Here is a tiny trained network, its code and every weight. The questions are about switching its units off for an input and a target symbol, where a switched-off unit gives its printed mean instead of its output.

import numpy as np


def w(rows, s, z=0):
    codes = np.array(rows[::2]) - 128.0
    scale = np.full(codes.shape[1], s)
    scale[-1] = z or s
    return codes * scale


def norm(h):
    return h / np.sqrt((h * h).mean(-1, keepdims=True) + 1e-5)


def f(y):
    return y / 2 * (1 + np.tanh(0.7978845608 * (y + 0.044715 * y**3)))


def softmax(a):
    e = np.exp(a - a.max(-1, keepdims=True))
    return e / e.sum(-1, keepdims=True)


def log_softmax(a):
    a = a - a.max(-1, keepdims=True)
    return a - np.log(np.exp(a).sum(-1, keepdims=True))


def net(x, mask):
    ids = ['ΛΞΣαβδζητψω'.index(c) for c in x.split()]
    T = len(ids)
    res = E[ids] + P[:T]
    u = 0
    for l in range(3):
        q, k, v = (norm(res) @ M[l].T for M in (Q, K, V))
        z = softmax(np.where(np.tri(T) > 0, q @ k.T / 2**0.5, -1e9)) @ v
        res = res + np.where(mask[u], z, O[l][:, -1]) @ O[l][:, :-1]
        u += 1
        y = f(norm(res) @ A[l][:, :-1].T + A[l][:, -1])
        res = res + np.where(mask[u : u + 4], y, B[l][:, -1]) @ B[l][:, :-1]
        u += 4
    return log_softmax(norm(res)[-1] @ U[:, :-1].T + U[:, -1])


Q, K, V, O, A, B = {}, {}, {}, {}, {}, {}
E = w([
[163,113,138,87],'Λ',
[160,112,137,84],'Ξ',
[164,110,136,79],'Σ',
[165,113,133,78],'α',
[168,122,126,52],'β',
[159,100,124,72],'δ',
[56,129,144,65],'ζ',
[106,59,180,250],'η',
[201,164,165,153],'τ',
[57,48,79,150],'ψ',
[118,226,172,137],'ω',
],0.014)
P = w([
[186,191,2,141],'0',
[49,223,33,141],'1',
[43,170,115,98],'2',
[56,116,178,81],'3',
[57,61,219,99],'4',
[76,54,226,122],'5',
[66,67,165,142],'6',
],0.0061)
Q[0] = w([
[2,115,214,67],'0.h1',
[177,82,110,65],'0.h1',
],0.011)
K[0] = w([
[42,123,249,229],'0.h1',
[159,71,183,94],'0.h1',
],0.011)
V[0] = w([
[189,140,136,92],'0.h1',
[140,5,114,96],'0.h1',
],0.013)
O[0] = w([
[37,203,235,113,91],'0.h1',
[1,201,88,152,254],'0.h1',
],0.01,0.0028)
A[0] = w([
[149,169,166,251,130],'0.n1',
[171,131,126,94,252],'0.n2',
[135,117,143,167,51],'0.n3',
[97,137,115,102,155],'0.n4',
],0.015,0.003)
B[0] = w([
[117,112,252,96,145],'0.n1',
[103,113,143,101,209],'0.n2',
[77,152,50,232,107],'0.n3',
[145,100,152,89,255],'0.n4',
],0.014,0.0045)
Q[1] = w([
[211,247,105,233],'1.h1',
[200,86,153,179],'1.h1',
],0.011)
K[1] = w([
[203,247,62,22],'1.h1',
[177,178,122,179],'1.h1',
],0.013)
V[1] = w([
[162,150,157,250],'1.h1',
[195,198,189,112],'1.h1',
],0.015)
O[1] = w([
[40,66,202,222,6],'1.h1',
[105,255,210,176,86],'1.h1',
],0.0088,0.011)
A[1] = w([
[53,9,203,243,120],'1.n1',
[115,195,233,190,167],'1.n2',
[87,70,136,124,254],'1.n3',
[44,103,126,40,144],'1.n4',
],0.011,0.004)
B[1] = w([
[184,242,27,255,224],'1.n1',
[85,62,98,187,179],'1.n2',
[118,107,230,199,206],'1.n3',
[52,171,169,88,253],'1.n4',
],0.014,0.006)
Q[2] = w([
[151,247,33,151],'2.h1',
[198,155,213,111],'2.h1',
],0.012)
K[2] = w([
[63,252,137,122],'2.h1',
[194,139,170,92],'2.h1',
],0.014)
V[2] = w([
[64,191,140,122],'2.h1',
[176,110,255,104],'2.h1',
],0.016)
O[2] = w([
[131,114,78,226,253],'2.h1',
[248,237,135,83,91],'2.h1',
],0.012,0.0032)
A[2] = w([
[227,31,110,129,107],'2.n1',
[165,216,231,119,251],'2.n2',
[60,100,76,146,110],'2.n3',
[195,77,153,3,120],'2.n4',
],0.013,0.0033)
B[2] = w([
[152,201,216,44,146],'2.n1',
[98,49,187,125,223],'2.n2',
[214,135,156,144,173],'2.n3',
[171,131,88,252,254],'2.n4',
],0.015,0.0082)
U = w([
[138,135,132,248,140],'Λ',
[114,152,127,204,83],'Ξ',
[122,147,133,176,61],'Σ',
[91,162,142,165,70],'α',
[124,153,166,98,59],'β',
[79,191,105,66,220],'δ',
[223,155,33,121,137],'ζ',
[141,130,126,171,2],'η',
[116,94,251,152,115],'τ',
[104,16,113,131,233],'ψ',
[245,119,207,134,190],'ω',
],0.012,0.0029)

Each question gives the input, a string of symbols that net reads in full, and the target symbol t.
The units are the heads (2 rows each of Q, K, V and O) and the neurons (one row each of A and B). Each row of codes is followed by its name. A weight is (code - 128) times the scale printed after its matrix; where a second scale follows, it is the last column's (O, A, B and U).
mask holds one flag per unit, layer by layer, with each layer's heads first. A switched-off unit (its flag False) gives its mean, the last column of its rows in O or B, instead of its output. The means were averaged over made-up inputs and are rounded, as every weight is.
A unit's drop is (log p(t) with every unit on - log p(t) with that unit switched off) / (log p(t) with every unit on - log p(t) with every unit switched off).
The circuit of an input: a set's keep is (log p(t) with only the set's units on - log p(t) with every unit switched off) / (log p(t) with every unit on - log p(t) with every unit switched off). Starting from the 12 units with the biggest drops (on a tie, the unit counted first), units are removed one at a time, each time the one whose removal leaves the highest keep (on an exact tie, the one counted first), for as long as the keep stays at least 0.8.
circuit, biggest first: the units of the circuit, biggest drop first
top k neurons: the k neurons with the biggest drops, biggest first
top k neurons in layer l: the k neurons of layer l with the biggest drops, biggest first
drop of u: that unit's drop, to one decimal
input η Ξ δ δ β, target Λ: circuit, biggest first	(1.n1 1.h1)
input ω ψ δ α, target ψ: top 2 neurons in layer 2	(2.n4 2.n1)
input δ δ ω Λ, target ω: circuit, biggest first	(0.h1)
input α τ ψ Λ ω, target ω: top 2 neurons	(1.n4 0.n2)
input ζ β ψ ψ ζ Σ, target ψ: circuit, biggest first	(2.h1 1.h1)
input Σ β α τ ζ, target τ: top 2 neurons	(2.n2 0.n1)
input δ τ Λ δ, target τ: top 3 neurons	(1.n1 2.n2 0.n4)
input δ Ξ Σ, target δ: top 3 neurons	(1.n3 2.n4 0.n1)
input δ δ ψ β δ β Λ, target δ: top 2 neurons	(1.n1 2.n4)
input ζ δ δ ζ τ β, target τ: top 2 neurons	(0.n1 1.n1)
input α ζ ψ ζ ζ, target ψ: top 2 neurons in layer 1	(1.n4 1.n1)
input ζ δ ζ Ξ, target ζ: top 2 neurons	(2.n4 1.n3)
input ω ζ τ α α ω Ξ, target ω: top 3 neurons	(0.n2 2.n2 1.n1)
input α ψ ψ α, target ψ: circuit, biggest first	(2.h1)
input Ξ δ Λ, target δ: top 2 neurons	(2.n4 1.n3)
input ψ δ ζ δ ψ β β, target ψ: circuit, biggest first	(1.h1 2.h1)
input δ δ β, target δ: top 2 neurons	(1.n3 0.n1)
input ω ζ α, target ω: top 2 neurons	(2.n2 1.n1)
input ζ α δ α ζ β, target ζ: drop of 1.h1	2.6
input δ δ δ α, target δ: drop of 0.h1	0.7
input α δ δ δ ζ δ Λ, target ζ: drop of 2.n3	0.1
